[[ -2 -20  -6   5]
 [  8 -32   5  19]
 [  2 -11   3   7]] -> -6

[ 20 -34   3  10   6] -> 3

[-18  -6  -8 -29 -19 -10  -9] -> -8

[[ -7 -10  36 -13  19]
 [-19   1   2  26  -6]
 [  9  14  15 -20  -4]] -> 36

[[-22  29 -32  14   8]
 [-34  21  -4  15   6]
 [-10   5 -24 -15 -21]] -> -32

[  4  37  10  -4 -16] -> 10

[ 5 -7 -6 33] -> -6

[[ -3   2  35  32]
 [-19  -3 -24  -5]] -> 35

[[  3  17 -34   7]
 [  0 -25  -6  21]
 [ -1  14  23 -17]] -> -34

[[-10 -13  20 -27  17]
 [  1   2  -5   4  -6]
 [ 11  16 -22  27 -17]] -> 20
---
[[0.003, -0.622, -0.194, -1.510, 1.356, -2.096],
 [-0.298, 0.377, -0.352, -1.009, 1.846, -1.740],
 [-0.492, -1.912, 0.326, -0.276, -2.323, 0.516]] -> 0.326

[[-157.1, -43.6, 218.0, -222.1, 74.9, 170.8, -157.1],
 [-196.4, 102.5, -156.5, 197.6, 132.9, 132.8, -79.4],
 [-117.8, -80.1, 218.0, -222.1, 45.9, 170.8, -195.9]] -> 218.0

[[-1.88, 2.09, 1.63, 1.99, -0.41, -1.24],
 [1.77, -1.15, -0.94, -0.89, 0.71, 1.41],
 [0.50, -0.58, -1.08, -0.47, 0.34, 0.90]] -> -1.08

[[-72.7, 83.2, -151.1, -110.2, -85.8, 15.8],
 [54.9, -127.9, 174.3, 115.7, 146.3, -19.9],
 [-52.7, 32.6, -34.3, -46.9, -30.5, 12.2]] -> -34.3

[[-0.64, -0.15, 0.61, -0.85, -0.46],
 [0.10, -0.55, -0.88, -0.70, -0.41],
 [0.14, 0.05, -0.17, 2.22, -1.77]] -> -0.17

[[0.51, 0.37, -0.17, 0.54, -0.05, -0.16, -1.37],
 [1.06, -0.58, 1.86, -0.68, -1.35, 1.81, 0.69],
 [-0.73, 1.37, -0.47, 1.42, 0.43, 0.08, -1.09]] -> -0.47
---
[[ 19  -1 -30 -23]
 [ 17  29 -20 -16]
 [-12 -12   0  18]] --> 17

[[ 34  -6 -28   8   8   9]
 [-29   4  24  -7  -6  -8]] --> -29

[[19 35 -1 23 11 -2]
 [ 1  1  2 -5  3  0]] --> 1

[[-21 -22  10  -5]
 [  0  -3   1  17]
 [-11 -33  -3 -12]] --> 0

[[ -3  10  -4   1   4   8  12]
 [ 11  16  -4 -19  -3 -12  -6]
 [  8  36   5  18  -3 -24  -6]] --> 11

[[-18 -24 -17  -6]
 [ 27  11  -1 -14]
 [-11  31   6 -21]] --> 27

[[-11  28 -13  27]
 [ -6   0  22  13]] --> -6

[[ 4  3  7  3 14]
 [ 0  2  0 27 -6]] --> 0

[[-11   5  33   8]
 [-10  -6  10  -8]
 [ 10  -4   4  17]] --> -10

[[-19  -1   8  35]
 [ -3 -36  -8 -25]] --> -3
---
[-32   7 -23   1   5] gives -23, 7

[[ 26  10  -5  -3  31]
 [-16 -13   6   2 -17]
 [-15  21  -6  -6 -20]] gives 6, 31

[-10 -14  -6 -36   3] gives -6, 3

[ 15 -14  28  19  30] gives 28, 30

[  9 -17  -6 -11  31  20  27] gives -11, 31

[ 3  5 -4  9 31] gives -4, 31
---
array([[ 20,  -9,  -5,  -9, -36],
       [ 20,  14, -16,   9,  16],
       [-21, -30,  30, -28, -14]])	30

array([[-22, -30, -26,  -2],
       [-12, -11,  -3,  -4],
       [-12, -29, -24,  -6]])	-24

array([[-20, -31,  16,  15],
       [-37, -15,   8,  10],
       [ 13,  35,  19,  -2]])	19

array([[  6, -21,  33, -14, -11, -10,  -7],
       [ 14,  22,   4, -23,   4,  15,   2],
       [ 20,  32,  11,  -2,   7,   3,  12]])	11

array([[13, 16, 23, 22],
       [19, 23, 11, 30],
       [20, 24,  9, 17]])	9

array([[ 11,  16,   8,   8, -26, -17],
       [ 10,  13,  -6, -31,  -8,  23],
       [  5,  11,  -7,  19,  18, -16]])	-7

array([[ -5,  18,  24,  12,  -4,   1, -12],
       [-16,  29,   7,  -5,  -5,   2,  -3],
       [-12,   5, -19,   4, -25,   3,  -5]])	-19

array([[ 8,  1, 27,  3, 13, -4,  4],
       [ 2,  1, 28, -4, 12, 13,  2],
       [ 6,  2, 19, -9,  8,  3, -2]])	19

array([[ -7,  20, -12,  -2,  11],
       [ -8,  26, -21, -12,  36],
       [ -5,  14, -13,   0,  -9]])	-13
---
[[ 13  -4 -17  -3 -20  -4   7]
 [ -5  32  19  31  15  26   8]
 [ -9   5   6   8  19   7 -13]
 [  3  -3   1  -9  -3  -6  12]
 [-20   8  18  11  20  11 -22]
 [  8 -34 -24 -31 -18 -30 -15]
 [-15  15  11  12  -9  14  11]
 [-21   2  18  16   5  18 -19]] -> -4

[[-14   0   1   6  12  -5   6  -6  -2   4 -10   6 -15]
 [-10 -20 -19  -2  11 -20  -3  -3  17   3  -4   1  -7]
 [  5  13  12  -4 -17  14  -8   7 -19  -4   3 -12  19]
 [-17  -3  -2   5  11  -7   0  -8   2  -1 -12   3 -11]
 [ 12  10  10  12   9   7   9   7  27   0  13   8  -1]
 [-11   7   9  -8  -6  11  -8  -1   0   5 -11 -15  -2]
 [ 19   0   2   3  -5   1  16   6  11   1  12  11   0]
 [ -4   7   5  -7  -1   3 -10  -1   0   1  -2 -12  -8]
 [  2 -15 -13  -8   6  -2   3   4  21   8   1   9  -2]
 [  7 -15 -18 -16   4 -12  -8  -2   6   2  -2  -1  -3]] -> 6

[[-12 -11  -5  -7   1  -2   0  -3   3   2  -7  10   8   7 -10   2]
 [  4  -6   4   3   3   0   0   0   0   0  -2  -3  -3   6 -12   0]
 [ 18 -15  15  15   6   0   3  -1   3   2  -4 -17 -19  15 -35   1]
 [ 13 -16  12  10   6   0   2  -1   2   1  -5 -12 -13  15 -34   1]
 [ 27  -4  15  26   3   0   6   0   8   7   0 -30 -36   7 -21   3]] -> -10

[[-14  -3  10  -9  24 -15 -11  13   2]
 [-16  -3 -13 -15   0   7  -8 -11  -7]
 [ 11   4   5  13  -8  -7  -4   5   5]
 [ -8  -6  -7  -9  27  20 -11   2  -7]
 [ -2   2  -5   1 -13  -7 -14  -8   0]
 [ -3   3  -8  -2 -16   2 -16 -10  -3]
 [-16   0  -3 -10  -6 -16 -13  -7   1]
 [-13   1   8  -7   5 -17 -11   8   3]
 [-12   0 -11 -10 -12   0  -8 -12  -3]
 [ -6   0 -11  -4 -10   1  -9 -11  -3]
 [-18   0   0 -11  -4 -22  -6  -3   3]] -> 13

[[  0 -12  13 -29 -16  -6]
 [ 31  16  -9  -1  17 -29]
 [-18   9  14  -8  13  11]
 [  7  -4  14   1  -6 -16]
 [ 10  -2  -2  -4  -3  -7]] -> -16

[[  0   0   0   0   0   0   0]
 [ 18 -32 -22   0  -7   3  -9]
 [ -4   6   6   4   2  21 -11]
 [ -2   5  -8  -3  10 -12  13]
 [ -4   2  -6  -3  11 -12  16]] -> 0

[[ 22  -8   6  -2  -2 -15  -1   0  -1 -16 -29  -6   8   6  -1]
 [  6  -8  17  -8   1   6  22   7   0 -16   0 -16  -6  -9 -21]
 [-12   7   1   7  -5   8 -26 -11   1  16   3  13  13  -9   6]
 [ 16  -4  -6  -8   7   6  10 -14   0  -6  16  24  -5  -7   8]
 [  5  -4  15  -1 -15   7  27   8  -3  -6   2 -16  -6 -10 -21]] -> 6
---
[[-36  10 -14  27  25  -1 -10]
 [-10   6  -8  20  22  14 -13]] -> 20

[-22 -37  16 -18] -> -22

[[  5 -22 -21 -32 -11]
 [ -2 -18 -21 -30 -18]] -> -18

[[ -4  -1   4 -17   3 -21]
 [ 29   5 -23   4  -7  -3]
 [-12  14 -10  -1  -7  -7]] -> -10

[[ -2   1  -1 -23   6]
 [  3  -2  -2 -33  -3]
 [  6   5   0   7   0]] -> 5

[[-13  -2  -2   6  -5  -3]
 [-12  17  -8  -7   0  -1]
 [  5 -16  33   8  -8  -9]] -> 33
---
[ 0.09 -0.10  0.10  0.14  0.08 -0.04  0.05] => 0.08

[[  93.32  -64.07  146.40  -49.89   55.54 -215.86]
 [ 170.77  -46.24    0.15   50.01   76.31 -202.67]] => 55.54

[  86.8 -162.5  122.1   77.1  112.2  149.5   43.7] => 112.2

[[-1.6 -0.6 -1.2  0.2 -0.9  2.1]
 [-1.0  0.0 -1.0 -0.2 -1.4  2.2]] => -0.9

[ 0.142 -0.019  0.011 -0.029 -0.112 -0.022] => -0.112

[[-1.316 -0.117 -2.179 -0.352 -1.248  1.415 -1.448]
 [-0.371 -0.013  0.845  0.232 -0.642 -1.096 -0.551]] => -1.248
